[ 93 -53  81  31  75  42  36 -36 -46  44 -85 -31 -32  46  13   8  31 -55
 116  19   2 -14  26  44 -31] = D
[-13   6 -33   6 -39 -57  10  -1  53 -26 -36   3  57   3  23 -70  22  21
 -22  54 -18  20   0 -10  22] = U
[  0  -8 -38  18 -30 -50  14   2  52 -28 -32   2  57  -1  -3 -73  17  23
 -15  48  -6  22   1  -3  24] = L
succ: [-57] => [10]
succ: [75] => [42]

[ 49  11   0  12 -60  12 -14 -12  34  67] = E
[ 77 -29   1 -20 -13  12  22 -12 -41 -48] = Q
[  2   1  -1  19   7   1 100  -8 -65  13] = X
which: [ 77 -29   1 -20 -13  12  22 -12 -41 -48] => Q
succ: [11] => [0]

[-60   0 -21  51   0] -> N
[-29   2   9  27  69] -> B
[-51  -8 -67  -7   9] -> P
[ 33 -26 -22  33  60] -> Y
[  93   50 -110  -26   59] -> R
[-21 -17  18 -19 -22] -> Z
[38 58 37 16 65] -> H
which: [38 58 37 16 65] => H
succ: [-19] => [-22]
succ: [50] => [-110]
succ: [2] => [9]

[-13  91  -6   5 -39 -23 -68 -97] = V
[   2  -35   70   50    2   31 -107  -42] = M
[  8 -75  29  42 -23  41 -54 -74] = K
[ 13 -57   3   2 -11 -15 -97 -22] = A
[ 12 -77  85  57  28  32 -77 -19] = J
[-17  43 -72 -50 -21  51 -48  15] = F
[ 12 -98 -26 -30  12  63  64  21] = W
[ 15 -96  27   9 -31  32  50 -59] = S
[-17  81 -86 -58 -29  28 -28  42] = G
[ -8 -90 -50 -38 -40  65  45 -33] = C
succ: [-98] => [-26]
succ: [85] => [57]
succ: [-6] => [5]
succ: [-21] => [51]
succ: [5] => [-39]
succ: [43] => [-72]

[ -3 -11 -36 -58   4  -8  -6 -29 -94] = midof
[ -9   9   5  42  20  17 -25  -2  33] = tebar
[ -6   6  12  39   8  16 -17   6  43] = fom
[ 16 -23 -10 -83 -42 -22  34  -1 -65] = Kosor
[  7  -7  25  11 -28  12   1  20   4] = Zavur
succ: [5] => [42]
succ: [-11] => [-36]
succ: [8] => [16]

[  0  46 -26  17 -19  19  10  -4 -97  28]  Mepav
[ 26  55 -32  24  27 -14 -38 -29  34 -18]  lokob
[ 11  10  25 -31  22  17  25 -18 -18  12]  foz
succ: [24] => [27]
succ: [-97] => [28]
succ: [19] => [10]
succ: [-19] => [19]
succ: [26] => [55]
succ: [-29] => [34]

[ -2  91 123  81   5 -53 -69 -46  -7  23  25  11   8 104  20   4 -17 -45
 -36  -2  45  68] = Mem
[ -2  91 123  81   5 -53 -69 -46  -7  23  25  11   8  18  20   4 -17 -45
 -36  -2  45  68] = rasut
[ -6 109  83 -15 -78 -34  10  14  12  18  13 -22 -52 -18  59  59 -19 -87
 -46  74 105  10] = kuvi
[ -4 105 105  29 -49 -73 -35  17  28 -45   6  69  18 -17 -44 -26  19  64
  43 -25  -3 -69] = zug
[   1  117   68  -52  -70   -2   28   13    8   13  -22  -49   11   66
   18  -82  -65   57  106    6 -105  -64] = dufe
succ: [109] => [83]
succ: [19] => [64]
succ: [-19] => [-87]
which: [ -2  91 123  81   5 -53 -69 -46  -7  23  25  11   8 104  20   4 -17 -45
 -36  -2  45  68] => Mem
succ: [12] => [18]

[-36  -8   0   2  32  14 -13 -21 -12 -23 -90  -5  -4  26  -2] : Ger
[  5  -6  15   1 -12 -10  -1   1   6 127   9  -3 -13   5  18] : dume
[ 34   9  -5 -20 -22  10   4 -10   8 -33 -13   8 -14 -12  -9] : Gulir
succ: [-4] => [26]
succ: [-22] => [10]
succ: [-14] => [-12]

[   9  102  -84  -82 -105   54  -96   82   63]  mib
[-65   8  86  -4 -79  91 -96  53  65]  nimug
[   9  102  -84  -82 -105   54  -96   82  -36]  gifab
[ -4  -3 -66   0  -4  -2  87  -5   4]  Lib
succ: [-65] => [8]
succ: [8] => [86]
succ: [-79] => [91]
succ: [53] => [65]
succ: [86] => [-4]

